Below is a small trained network, with its code and all its weights. Each question gives an input and a target symbol and asks what happens when units are switched off, that is, made to give their printed mean instead of their output.

import numpy as np


def w(rows, s, z=0):
    codes = np.array(rows[::2]) - 128.0
    scale = np.full(codes.shape[1], s)
    scale[-1] = z or s
    return codes * scale


def f(y):
    return np.maximum(y, 0)


def softmax(a):
    e = np.exp(a - a.max(-1, keepdims=True))
    return e / e.sum(-1, keepdims=True)


def log_softmax(a):
    a = a - a.max(-1, keepdims=True)
    return a - np.log(np.exp(a).sum(-1, keepdims=True))


def net(x, mask):
    ids = ['βγεθπσ'.index(c) for c in x.split()]
    T = len(ids)
    res = E[ids] + P[:T]
    u = 0
    for l in range(3):
        r = res
        for j in range(3):
            rows = slice(2 * j, 2 * j + 2)
            q, k, v = (r @ M[l][rows].T for M in (Q, K, V))
            z = softmax(np.where(np.tri(T) > 0, q @ k.T / 2**0.5, -1e9)) @ v
            o = O[l][rows]
            res = res + np.where(mask[u + j], z, o[:, -1]) @ o[:, :-1]
        u += 3
        y = f(res @ A[l][:, :-1].T + A[l][:, -1])
        res = res + np.where(mask[u : u + 4], y, B[l][:, -1]) @ B[l][:, :-1]
        u += 4
    return log_softmax(res[-1] @ U[:, :-1].T + U[:, -1])


Q, K, V, O, A, B = {}, {}, {}, {}, {}, {}
E = w([
[143,147,243],'β',
[153,159,116],'γ',
[127,152,196],'ε',
[33,48,151],'θ',
[67,50,100],'π',
[103,4,166],'σ',
],0.019)
P = w([
[125,55,254],'0',
[34,24,173],'1',
[72,92,109],'2',
[63,156,103],'3',
[106,255,121],'4',
[164,245,197],'5',
],0.0033)
Q[0] = w([
[169,101,204],'0.h0',
[68,133,60],'0.h0',
[215,180,2],'0.h1',
[33,65,158],'0.h1',
[56,95,126],'0.h2',
[59,100,187],'0.h2',
],0.011)
K[0] = w([
[174,209,230],'0.h0',
[58,69,91],'0.h0',
[155,129,249],'0.h1',
[87,102,82],'0.h1',
[51,159,150],'0.h2',
[179,221,138],'0.h2',
],0.015)
V[0] = w([
[105,82,79],'0.h0',
[103,119,192],'0.h0',
[8,148,128],'0.h1',
[131,122,109],'0.h1',
[115,62,71],'0.h2',
[165,95,67],'0.h2',
],0.013)
O[0] = w([
[180,129,149,131],'0.h0',
[103,135,27,244],'0.h0',
[54,133,165,254],'0.h1',
[61,125,73,124],'0.h1',
[156,2,116,108],'0.h2',
[175,119,201,47],'0.h2',
],0.0083,0.0097)
A[0] = w([
[198,119,171,97],'0.n0',
[82,113,128,118],'0.n1',
[77,161,161,6],'0.n2',
[232,96,5,182],'0.n3',
],0.012,0.0016)
B[0] = w([
[121,172,114,135],'0.n0',
[164,2,172,255],'0.n1',
[181,102,152,236],'0.n2',
[60,204,13,163],'0.n3',
],0.0068,0.0094)
Q[1] = w([
[109,180,169],'1.h0',
[84,188,190],'1.h0',
[125,138,61],'1.h1',
[144,203,195],'1.h1',
[254,82,114],'1.h2',
[59,65,58],'1.h2',
],0.012)
K[1] = w([
[255,166,39],'1.h0',
[246,232,45],'1.h0',
[197,94,29],'1.h1',
[196,87,209],'1.h1',
[85,37,107],'1.h2',
[35,227,173],'1.h2',
],0.0084)
V[1] = w([
[179,119,191],'1.h0',
[247,169,163],'1.h0',
[125,63,55],'1.h1',
[154,205,254],'1.h1',
[28,226,173],'1.h2',
[89,149,155],'1.h2',
],0.0084)
O[1] = w([
[98,113,201,105],'1.h0',
[152,3,150,8],'1.h0',
[191,142,113,195],'1.h1',
[90,161,118,30],'1.h1',
[84,179,113,152],'1.h2',
[113,140,83,143],'1.h2',
],0.0067,0.017)
A[1] = w([
[161,49,166,18],'1.n0',
[122,157,2,33],'1.n1',
[78,240,86,125],'1.n2',
[100,85,57,250],'1.n3',
],0.009,0.0011)
B[1] = w([
[94,142,48,176],'1.n0',
[89,175,254,194],'1.n1',
[39,36,164,248],'1.n2',
[134,188,163,181],'1.n3',
],0.0082,0.015)
Q[2] = w([
[39,117,113],'2.h0',
[23,45,97],'2.h0',
[200,198,1],'2.h1',
[120,196,144],'2.h1',
[95,125,45],'2.h2',
[154,25,68],'2.h2',
],0.0098)
K[2] = w([
[104,124,128],'2.h0',
[58,166,94],'2.h0',
[153,147,247],'2.h1',
[71,125,115],'2.h1',
[55,168,92],'2.h2',
[64,153,151],'2.h2',
],0.014)
V[2] = w([
[249,129,225],'2.h0',
[173,67,58],'2.h0',
[206,143,18],'2.h1',
[160,84,63],'2.h1',
[212,68,89],'2.h2',
[149,255,117],'2.h2',
],0.0081)
O[2] = w([
[69,123,103,3],'2.h0',
[114,84,130,53],'2.h0',
[9,195,2,132],'2.h1',
[5,117,104,177],'2.h1',
[62,82,90,150],'2.h2',
[200,81,77,34],'2.h2',
],0.0074,0.018)
A[2] = w([
[75,184,78,123],'2.n0',
[175,122,151,2],'2.n1',
[95,183,245,65],'2.n2',
[120,229,137,185],'2.n3',
],0.012,0.0097)
B[2] = w([
[242,105,114,228],'2.n0',
[20,144,1,147],'2.n1',
[121,153,65,253],'2.n2',
[142,36,170,196],'2.n3',
],0.01,0.033)
U = w([
[58,197,2,42],'β',
[249,54,228,221],'γ',
[115,166,19,186],'ε',
[42,78,154,252],'θ',
[21,79,67,63],'π',
[169,40,8,25],'σ',
],0.0072,0.0045)

Each question gives the input, a string of symbols that net reads in full, and the target symbol t.
The units are the heads (2 rows each of Q, K, V and O) and the neurons (one row each of A and B). Each row of codes is followed by its name. A weight is (code - 128) times the scale printed after its matrix; where a second scale follows, it is the last column's (O, A, B and U).
mask holds one flag per unit, layer by layer, with each layer's heads first. A switched-off unit (its flag False) gives its mean, the last column of its rows in O or B, instead of its output. The means were averaged over made-up inputs and are rounded, as every weight is.
A unit's drop is (log p(t) with every unit on - log p(t) with that unit switched off) / (log p(t) with every unit on - log p(t) with every unit switched off).
The circuit of an input: a set's keep is (log p(t) with only the set's units on - log p(t) with every unit switched off) / (log p(t) with every unit on - log p(t) with every unit switched off). Starting from the 12 units with the biggest drops (on a tie, the unit counted first), units are removed one at a time, each time the one whose removal leaves the highest keep (on an exact tie, the one counted first), for as long as the keep stays at least 0.8.
circuit, biggest first: the units of the circuit, biggest drop first
k most important neurons: the k neurons with the biggest drops, biggest first
top k neurons in layer l: the k neurons of layer l with the biggest drops, biggest first
which heads matter: for each layer, one digit per head in row order, 1 if its drop is at least 0.15 and else 0, layers parted by /
input θ σ θ ε π, target θ: 3 most important neurons	(2.n3; 2.n1; 0.n2)
input β γ σ ε σ θ, target ε: circuit, biggest first	(0.h2; 2.h2)
input θ ε ε σ θ β, target θ: 2 most important neurons	(1.n1; 2.n3)
input θ β β β, target π: which heads matter	001 / 011 / 000
input β β β π, target β: circuit, biggest first	(0.h2)
input β θ γ, target θ: which heads matter	010 / 100 / 000
input θ θ σ, target θ: circuit, biggest first	(2.n0; 2.n2)
input σ β π β, target σ: 2 most important neurons	(2.n0; 1.n1)
input σ π θ ε σ θ, target σ: 3 most important neurons	(2.n0; 1.n2; 1.n0)
input γ γ π ε θ θ, target γ: 4 most important neurons	(0.n1; 1.n2; 0.n2; 2.n1)
input σ θ θ σ γ, target σ: 3 most important neurons	(2.n0; 2.n3; 1.n1)
input π β σ ε ε, target π: top 3 neurons in layer 1	(1.n0; 1.n1; 1.n2)
input θ θ ε ε, target θ: 2 most important neurons	(2.n0; 2.n1)
input γ β σ β γ, target γ: most important neuron	(2.n3)
input σ σ ε, target σ: which heads matter	111 / 011 / 010
input ε β π π γ σ, target ε: 4 most important neurons	(2.n1; 2.n2; 1.n1; 2.n0)
input σ ε π π ε, target σ: top 3 neurons in layer 1	(1.n0; 1.n1; 1.n2)
input σ σ θ γ σ θ, target σ: 2 most important neurons	(1.n1; 1.n2)
input ε σ π, target β: 3 most important neurons	(2.n1; 2.n2; 2.n0)
input ε π σ, target ε: which heads matter	001 / 000 / 011
input θ σ π π θ γ, target θ: 3 most important neurons	(0.n3; 2.n3; 2.n1)
input θ γ β ε θ, target θ: circuit, biggest first	(2.n0; 2.h1)
input σ β β, target σ: which heads matter	011 / 011 / 010
input γ ε σ, target γ: top 2 neurons in layer 1	(1.n2; 1.n1)
